In the rows, zero is written as 128.
99, 74, 174, 158, 118, 157, 97, 93, 141, 62, 162, 76, 91, 124, 179, 152, 166, 80, 178, 153, 186, 107, 148, 205, 191, 144, 155, 130, 194, 179, 70, 161, 137, 133, 132	(114)
152, 149, 128, 123, 115, 87, 93, 134, 122, 152, 123, 132, 138, 134, 111, 118, 120, 133, 142, 169, 170, 144, 195, 121, 145, 115, 112, 105, 127, 110, 138, 144, 149, 145, 116	(162)
107, 88, 117, 116, 105, 112, 145, 102, 122, 102, 145, 116, 131, 149, 142, 127, 160, 131, 156, 133, 133, 134, 173, 103, 180, 114, 140, 153, 144, 134, 123, 148, 115, 125, 135	(146)
106, 101, 127, 97, 94, 144, 142, 111, 135, 114, 131, 106, 130, 143, 119, 143, 149, 123, 132, 115, 108, 123, 149, 72, 170, 123, 97, 161, 149, 120, 140, 129, 117, 112, 146	(121)
83, 116, 117, 120, 87, 134, 138, 115, 111, 89, 95, 132, 146, 147, 62, 146, 133, 149, 153, 154, 145, 152, 124, 56, 160, 131, 96, 171, 124, 135, 109, 151, 70, 114, 163	(10)
165, 204, 164, 143, 135, 130, 92, 147, 100, 152, 106, 116, 125, 96, 129, 132, 137, 120, 144, 107, 171, 150, 136, 135, 117, 170, 123, 95, 123, 83, 137, 100, 101, 147, 109	(125)
153, 130, 129, 125, 128, 90, 108, 139, 141, 165, 107, 134, 139, 125, 133, 121, 138, 129, 139, 146, 166, 138, 193, 161, 150, 121, 157, 97, 130, 125, 129, 138, 143, 140, 102	(10)
93, 99, 113, 113, 103, 121, 139, 113, 127, 103, 139, 114, 130, 141, 105, 133, 150, 119, 146, 120, 114, 125, 159, 70, 171, 120, 98, 156, 135, 124, 138, 126, 133, 122, 149	(58)
145, 140, 153, 123, 116, 107, 106, 137, 110, 156, 119, 137, 135, 120, 116, 127, 137, 135, 141, 168, 152, 141, 169, 125, 157, 119, 131, 107, 133, 128, 113, 153, 138, 140, 103	(185)
77, 49, 155, 118, 117, 172, 137, 132, 111, 114, 146, 99, 129, 151, 125, 104, 136, 136, 134, 177, 79, 93, 181, 99, 166, 88, 107, 175, 148, 136, 181, 111, 127, 119, 85	(36)
99, 108, 134, 116, 100, 141, 156, 112, 116, 92, 138, 106, 125, 145, 112, 139, 149, 132, 141, 139, 122, 137, 166, 77, 169, 119, 116, 152, 137, 128, 133, 133, 111, 124, 148	(185)
100, 102, 112, 120, 95, 124, 135, 104, 128, 100, 141, 121, 126, 145, 120, 141, 140, 130, 152, 132, 103, 126, 167, 95, 170, 114, 103, 148, 130, 131, 139, 146, 129, 131, 144	(184)
175, 87, 131, 94, 123, 110, 82, 133, 88, 138, 71, 185, 167, 151, 92, 99, 146, 158, 164, 194, 226, 171, 152, 123, 146, 100, 195, 126, 70, 118, 84, 194, 116, 150, 101	(146)
98, 95, 118, 110, 105, 124, 142, 117, 132, 108, 142, 116, 132, 143, 104, 129, 149, 115, 141, 128, 111, 121, 143, 76, 165, 118, 103, 158, 143, 130, 128, 139, 135, 120, 146	(58)
167, 143, 142, 139, 114, 98, 90, 158, 117, 163, 101, 127, 142, 119, 129, 116, 131, 124, 130, 148, 163, 154, 189, 118, 142, 134, 126, 113, 136, 105, 151, 118, 144, 128, 108	(128)
102, 103, 125, 112, 96, 126, 159, 111, 147, 107, 135, 119, 137, 141, 114, 140, 141, 125, 155, 112, 103, 122, 137, 83, 155, 123, 113, 160, 144, 133, 135, 137, 122, 126, 134	(36)
166, 121, 124, 126, 106, 116, 117, 130, 147, 160, 126, 147, 134, 130, 126, 111, 120, 120, 156, 153, 149, 134, 174, 141, 150, 103, 145, 103, 123, 126, 133, 147, 156, 140, 101	(125)
149, 143, 136, 140, 132, 101, 83, 152, 114, 156, 116, 139, 129, 119, 120, 126, 134, 131, 129, 147, 159, 133, 192, 116, 155, 124, 123, 116, 125, 102, 136, 128, 139, 141, 93	(58)
116, 93, 92, 98, 130, 138, 123, 160, 142, 79, 138, 113, 127, 144, 125, 129, 140, 111, 136, 146, 163, 145, 102, 94, 134, 158, 88, 208, 153, 117, 93, 121, 120, 51, 149	(125)
164, 110, 127, 135, 123, 105, 103, 135, 129, 150, 125, 154, 145, 127, 170, 115, 119, 126, 147, 185, 173, 131, 183, 149, 143, 98, 148, 112, 130, 136, 128, 132, 164, 123, 89	(125)
155, 147, 119, 139, 89, 87, 157, 130, 120, 158, 114, 115, 133, 117, 80, 130, 153, 100, 118, 151, 132, 155, 150, 110, 159, 111, 110, 96, 153, 100, 118, 152, 146, 119, 140	(58)
104, 96, 105, 104, 109, 132, 140, 114, 135, 96, 130, 108, 127, 156, 118, 116, 155, 125, 147, 108, 123, 132, 145, 96, 155, 133, 130, 154, 134, 133, 130, 136, 114, 121, 142	(146)
119, 121, 139, 105, 104, 126, 157, 101, 106, 112, 153, 114, 123, 141, 100, 128, 150, 122, 147, 139, 124, 121, 167, 91, 165, 108, 118, 149, 133, 130, 145, 141, 139, 143, 136	(185)
190, 141, 136, 145, 93, 107, 126, 143, 129, 167, 134, 128, 134, 132, 100, 113, 114, 97, 104, 149, 145, 129, 149, 126, 131, 107, 115, 132, 141, 117, 171, 107, 165, 135, 108	(128)
155, 128, 128, 115, 119, 108, 78, 134, 128, 166, 101, 137, 134, 124, 136, 116, 136, 131, 138, 145, 160, 139, 197, 135, 152, 118, 127, 98, 126, 114, 133, 145, 149, 135, 96	(121)
151, 146, 139, 143, 113, 89, 87, 131, 123, 160, 112, 142, 131, 125, 128, 111, 133, 148, 141, 162, 144, 157, 213, 148, 156, 104, 134, 80, 117, 107, 145, 157, 140, 158, 99	(184)
115, 94, 109, 114, 109, 131, 140, 124, 129, 107, 141, 117, 132, 152, 112, 137, 139, 109, 147, 128, 121, 128, 166, 82, 160, 130, 108, 176, 144, 131, 133, 143, 122, 116, 149	(128)
110, 110, 123, 109, 96, 143, 145, 114, 153, 101, 121, 118, 132, 143, 121, 116, 145, 121, 141, 148, 116, 117, 157, 77, 153, 111, 105, 147, 130, 140, 143, 111, 130, 134, 131	(125)
164, 137, 126, 121, 124, 98, 95, 147, 137, 169, 103, 136, 141, 127, 125, 127, 144, 116, 130, 128, 151, 124, 173, 148, 142, 137, 138, 105, 122, 118, 131, 128, 144, 153, 102	(10)
103, 107, 112, 134, 101, 151, 149, 138, 160, 102, 138, 83, 107, 157, 115, 118, 146, 103, 134, 138, 107, 144, 159, 101, 158, 138, 80, 154, 178, 119, 158, 126, 99, 93, 141	(125)
168, 128, 123, 122, 118, 101, 102, 136, 131, 160, 113, 142, 140, 129, 135, 102, 137, 121, 157, 172, 170, 152, 177, 140, 140, 116, 139, 99, 122, 114, 130, 147, 134, 136, 95	(125)
165, 128, 151, 129, 107, 111, 81, 162, 128, 189, 100, 148, 139, 130, 101, 129, 108, 111, 134, 169, 167, 137, 160, 144, 157, 122, 100, 114, 143, 119, 136, 119, 153, 110, 84	(199)
146, 166, 129, 117, 156, 86, 95, 147, 134, 156, 122, 146, 135, 121, 115, 122, 121, 125, 144, 154, 191, 157, 182, 165, 133, 134, 127, 94, 128, 123, 90, 139, 129, 119, 102	(199)
98, 111, 127, 102, 93, 123, 123, 118, 143, 97, 134, 101, 129, 150, 107, 125, 143, 123, 144, 142, 125, 124, 143, 69, 159, 126, 88, 162, 151, 134, 132, 141, 119, 121, 140	(162)
101, 99, 145, 108, 106, 145, 149, 120, 118, 102, 135, 102, 126, 146, 105, 129, 148, 131, 143, 157, 128, 137, 155, 86, 164, 122, 114, 153, 144, 128, 133, 143, 114, 118, 144	(185)
178, 156, 116, 129, 116, 66, 98, 130, 147, 144, 115, 160, 128, 128, 140, 118, 118, 121, 158, 131, 182, 142, 197, 134, 154, 117, 151, 113, 120, 115, 116, 150, 173, 153, 97	(48)
94, 110, 122, 115, 101, 140, 131, 121, 136, 107, 132, 113, 114, 150, 113, 136, 141, 135, 147, 133, 117, 130, 164, 97, 180, 130, 104, 156, 156, 123, 129, 138, 116, 108, 145	(114)
103, 100, 117, 107, 111, 117, 125, 120, 130, 96, 143, 121, 134, 153, 124, 131, 128, 138, 151, 148, 144, 127, 161, 87, 157, 116, 120, 162, 143, 141, 129, 157, 123, 108, 134	(162)
158, 136, 153, 133, 126, 108, 103, 141, 106, 152, 122, 135, 131, 122, 140, 131, 139, 137, 139, 164, 164, 146, 184, 129, 152, 124, 143, 111, 134, 110, 123, 155, 128, 138, 100	(185)
158, 138, 132, 118, 117, 108, 95, 132, 119, 164, 111, 134, 135, 122, 124, 130, 135, 127, 132, 148, 157, 136, 172, 127, 151, 122, 125, 106, 134, 116, 125, 150, 131, 131, 99	(121)
173, 169, 137, 112, 113, 90, 89, 130, 128, 180, 106, 152, 137, 113, 140, 132, 133, 145, 148, 124, 152, 119, 161, 127, 147, 140, 143, 88, 108, 113, 140, 117, 133, 171, 90	(114)
117, 140, 115, 65, 137, 64, 130, 106, 104, 128, 144, 143, 170, 126, 121, 123, 150, 146, 160, 162, 139, 104, 124, 90, 134, 132, 126, 122, 114, 161, 100, 170, 139, 160, 140	(162)
125, 138, 122, 145, 129, 121, 91, 129, 133, 144, 128, 134, 88, 125, 113, 146, 122, 121, 141, 134, 143, 136, 204, 160, 168, 111, 99, 142, 126, 101, 123, 142, 136, 128, 96	(184)
153, 149, 130, 129, 116, 91, 116, 132, 129, 155, 110, 144, 130, 135, 109, 111, 117, 123, 138, 147, 147, 141, 166, 132, 149, 116, 118, 117, 122, 110, 139, 131, 148, 152, 105	(48)
113, 109, 115, 123, 105, 125, 147, 116, 123, 106, 137, 111, 133, 147, 110, 142, 146, 105, 147, 128, 123, 138, 168, 86, 163, 130, 110, 160, 149, 131, 127, 146, 113, 120, 152	(128)
101, 104, 118, 111, 98, 124, 154, 112, 136, 103, 131, 115, 138, 145, 108, 143, 152, 122, 145, 120, 116, 121, 156, 91, 171, 127, 121, 156, 143, 137, 126, 138, 121, 128, 157	(10)
112, 110, 135, 110, 101, 150, 150, 96, 136, 93, 123, 109, 134, 148, 130, 156, 149, 117, 135, 126, 134, 130, 134, 82, 152, 127, 117, 152, 150, 131, 118, 149, 100, 121, 156	(121)
107, 98, 126, 105, 113, 111, 144, 116, 125, 119, 149, 123, 141, 134, 115, 138, 144, 119, 147, 141, 123, 112, 127, 87, 161, 124, 110, 154, 143, 137, 123, 144, 141, 126, 144	(58)
169, 143, 136, 136, 103, 98, 106, 139, 131, 149, 121, 131, 134, 124, 127, 122, 123, 133, 127, 165, 152, 139, 152, 128, 133, 116, 128, 107, 127, 117, 150, 137, 135, 138, 96	(184)
161, 140, 127, 119, 116, 93, 106, 120, 126, 163, 127, 134, 132, 135, 112, 132, 122, 118, 146, 154, 163, 136, 164, 135, 141, 117, 118, 109, 118, 108, 135, 148, 129, 159, 111	(162)
99, 103, 122, 104, 98, 123, 138, 126, 147, 100, 121, 117, 141, 145, 108, 121, 145, 132, 148, 123, 109, 120, 168, 72, 158, 123, 106, 157, 140, 136, 149, 118, 149, 123, 128	(36)
160, 136, 136, 142, 110, 109, 109, 143, 117, 168, 111, 125, 129, 117, 123, 134, 126, 117, 144, 130, 146, 143, 187, 123, 155, 132, 128, 119, 136, 105, 149, 132, 133, 133, 112	(128)
158, 153, 142, 139, 120, 103, 88, 152, 105, 156, 102, 130, 136, 115, 116, 118, 132, 125, 134, 149, 163, 148, 192, 116, 144, 134, 122, 119, 132, 109, 139, 128, 138, 133, 107	(128)
99, 108, 125, 113, 92, 143, 142, 117, 133, 100, 122, 110, 122, 144, 121, 153, 145, 131, 151, 130, 122, 131, 131, 83, 175, 142, 109, 161, 158, 125, 118, 140, 102, 101, 152	(114)
105, 96, 124, 127, 93, 151, 150, 110, 149, 92, 129, 118, 130, 142, 137, 126, 141, 124, 154, 136, 108, 126, 151, 82, 155, 119, 113, 148, 139, 132, 135, 139, 123, 129, 157	(125)
152, 156, 154, 116, 152, 95, 55, 171, 129, 165, 81, 132, 138, 122, 118, 109, 119, 149, 121, 208, 208, 143, 182, 149, 123, 128, 125, 97, 126, 123, 124, 130, 139, 131, 75	(162)
173, 150, 128, 138, 112, 106, 107, 140, 121, 159, 122, 130, 135, 124, 127, 130, 121, 114, 138, 118, 148, 136, 191, 111, 137, 134, 125, 118, 122, 102, 161, 113, 143, 150, 115	(128)
139, 149, 169, 118, 14, 91, 199, 83, 128, 145, 173, 55, 129, 106, 104, 111, 132, 109, 166, 135, 100, 107, 135, 58, 174, 111, 93, 102, 191, 151, 234, 87, 186, 134, 140	(185)
112, 115, 135, 97, 84, 155, 125, 106, 131, 103, 125, 102, 132, 148, 119, 147, 154, 112, 141, 106, 109, 106, 164, 46, 171, 134, 86, 163, 148, 121, 153, 120, 128, 135, 144	(121)
146, 132, 145, 133, 128, 111, 79, 160, 146, 154, 96, 130, 127, 125, 127, 120, 129, 113, 129, 155, 178, 150, 188, 156, 150, 130, 113, 105, 141, 117, 118, 115, 144, 111, 96	(199)
87, 116, 121, 105, 92, 134, 131, 103, 137, 114, 131, 108, 117, 146, 117, 143, 140, 123, 169, 106, 115, 130, 147, 102, 179, 141, 98, 149, 155, 132, 134, 124, 125, 107, 148	(114)
165, 115, 132, 121, 121, 122, 74, 144, 141, 149, 115, 133, 126, 134, 141, 124, 128, 124, 124, 160, 180, 129, 182, 135, 149, 116, 130, 127, 132, 122, 130, 132, 129, 125, 76	(121)
149, 145, 131, 131, 118, 95, 97, 128, 134, 155, 124, 122, 124, 130, 132, 122, 119, 125, 142, 147, 165, 140, 196, 143, 144, 115, 124, 100, 131, 111, 148, 131, 144, 142, 103	(162)
91, 112, 128, 107, 83, 146, 133, 109, 143, 108, 133, 108, 115, 153, 102, 139, 144, 126, 159, 114, 104, 124, 162, 81, 189, 130, 94, 158, 156, 125, 138, 132, 125, 117, 149	(114)
154, 156, 129, 124, 122, 88, 99, 150, 127, 141, 117, 110, 129, 140, 107, 114, 122, 131, 133, 186, 197, 170, 191, 119, 133, 127, 104, 120, 149, 93, 142, 141, 124, 109, 114	(162)
91, 78, 135, 125, 170, 144, 37, 122, 123, 167, 130, 143, 77, 111, 163, 179, 104, 129, 207, 134, 175, 96, 221, 184, 194, 145, 97, 167, 143, 130, 109, 172, 137, 123, 89	(121)
163, 114, 150, 156, 81, 102, 125, 134, 148, 172, 105, 145, 139, 106, 133, 157, 126, 112, 123, 156, 129, 123, 113, 107, 158, 112, 114, 119, 152, 112, 111, 154, 155, 137, 128	(58)
102, 104, 122, 101, 92, 124, 139, 107, 144, 95, 139, 102, 129, 152, 112, 132, 136, 122, 150, 141, 132, 123, 152, 73, 160, 117, 102, 160, 145, 135, 137, 139, 123, 122, 143	(162)
92, 84, 118, 103, 96, 133, 144, 119, 153, 102, 112, 116, 135, 150, 100, 128, 154, 122, 153, 129, 109, 136, 152, 85, 165, 116, 110, 161, 137, 132, 117, 141, 115, 117, 123	(36)
164, 105, 141, 113, 122, 114, 78, 144, 116, 180, 123, 149, 136, 108, 137, 124, 113, 144, 140, 170, 157, 106, 138, 137, 145, 121, 130, 125, 125, 131, 133, 155, 141, 134, 84	(121)
150, 132, 150, 115, 104, 109, 80, 161, 153, 138, 127, 91, 109, 114, 132, 120, 105, 122, 129, 171, 196, 125, 163, 138, 147, 124, 95, 155, 157, 125, 174, 53, 190, 74, 72	(184)
185, 131, 113, 121, 112, 87, 107, 135, 115, 150, 121, 139, 149, 133, 138, 108, 139, 131, 149, 148, 172, 145, 142, 112, 126, 137, 154, 113, 122, 110, 127, 161, 122, 143, 108	(146)
134, 102, 164, 134, 124, 130, 104, 122, 138, 141, 137, 122, 143, 103, 188, 137, 139, 131, 147, 127, 102, 63, 130, 103, 137, 138, 154, 99, 124, 150, 147, 132, 133, 197, 102	(58)
151, 139, 134, 119, 134, 114, 85, 141, 116, 164, 103, 129, 125, 117, 127, 132, 138, 129, 131, 148, 170, 143, 173, 143, 149, 133, 125, 109, 133, 109, 118, 145, 112, 125, 92	(121)
103, 123, 129, 112, 87, 105, 147, 123, 125, 110, 112, 117, 141, 134, 96, 131, 148, 137, 156, 124, 121, 141, 162, 66, 167, 129, 100, 155, 150, 123, 149, 129, 132, 110, 134	(36)
163, 120, 124, 111, 108, 92, 107, 118, 126, 167, 137, 155, 152, 123, 139, 127, 126, 139, 139, 172, 145, 131, 184, 112, 156, 97, 127, 110, 126, 115, 109, 167, 151, 147, 115	(121)
145, 127, 119, 130, 140, 91, 113, 131, 109, 161, 125, 149, 131, 132, 136, 157, 118, 132, 158, 166, 187, 150, 167, 149, 155, 130, 127, 141, 143, 109, 92, 162, 128, 111, 121	(146)
100, 112, 115, 120, 107, 121, 165, 99, 116, 99, 136, 123, 126, 144, 113, 135, 151, 134, 144, 122, 112, 125, 151, 91, 165, 118, 121, 157, 140, 129, 122, 153, 122, 133, 166	(146)
